Read these off the array that follows.
1) Read off the entry just left of 138.
2) Read off the second entry from the end, reading row by row.
3) Read off the bottom-left entry.
4) Read off the last entry, reading row by row.
5) Read off the third entry from the end, reading row by row.
115	131	116	134	118	117	113	146
117	144	107	130	117	122	149	144
115	142	141	119	108	118	124	117
139	111	147	129	108	108	109	126
110	120	141	129	140	114	124	128
134	110	147	110	142	131	111	109
107	135	149	117	110	135	123	114
124	114	147	138	123	112	140	148
113	133	110	112	121	134	107	115
130	109	139	134	113	146	113	107
121	144	122	113	113	141	135	141
113	113	119	143	121	129	118	123
1) 147
2) 118
3) 113
4) 123
5) 129

Read these off the matrix that follows. Indices start at 1.
1) Give the entry at row 3, column 1.
2) Give the entry just right of the smallest entry.
3) Give the entry at row 3, column 3.
4) Give the entry just right of the largest entry.
5) Give the entry at row 1, column 3.
6) Give the largest entry.
7) Give the bottom-left entry.
8) Give the top entry of the column that holds the smallest entry.
[[117 126 138 120 135 118 128 123 113 129]
 [138 124 126 127 116 124 130 156 119 126]
 [132 118 137 105 144 128 129 130 130 132]
 [107 129 128 123 125 137 132 128 130 132]
 [135 122 113 122 108 137 124 134 127 134]
 [126 123 121 119 113 134 139 118 123 134]
 [137 126 130 135 123 135 128 108 124 127]
 [134 120 126 141 149 118 123 130 143 133]
 [138 112 129 137 106 129 131 135 121 149]
 [119 143 114 129 129 130 126 146 126 120]
 [111 130 131 146 118 130 140 117 131 132]
 [122 129 126 148 123 148 127 122 125 126]
 [142 126 123 114 132 127 131 102 115 131]]
1) 132
2) 115
3) 137
4) 119
5) 138
6) 156
7) 142
8) 123

x =
[[125 147 127 126 131 142 133]
 [125 148 127 125 133 142 132]
 [131 155 128 126 127 138 128]
 [125 147 127 126 131 142 132]
 [125 148 127 124 134 143 132]]
The bottom-left entry: 125
The second entry from the end, reading row by row -> 143
The entry just left of the smallest entry: 127
The top-left entry: 125
The largest entry in the first row is 147
The last entry of the smallest entry's row: 132
Which number is the 3rd entry from the end, reading row by row? 134
Which number is the entry directly above the smallest entry? 126
The entry directly above the largest entry: 148
The smallest entry in the last row: 124
The entry in the top-right corner: 133
Which number is the smallest entry in the last column? 128
The entry at the centre is 126
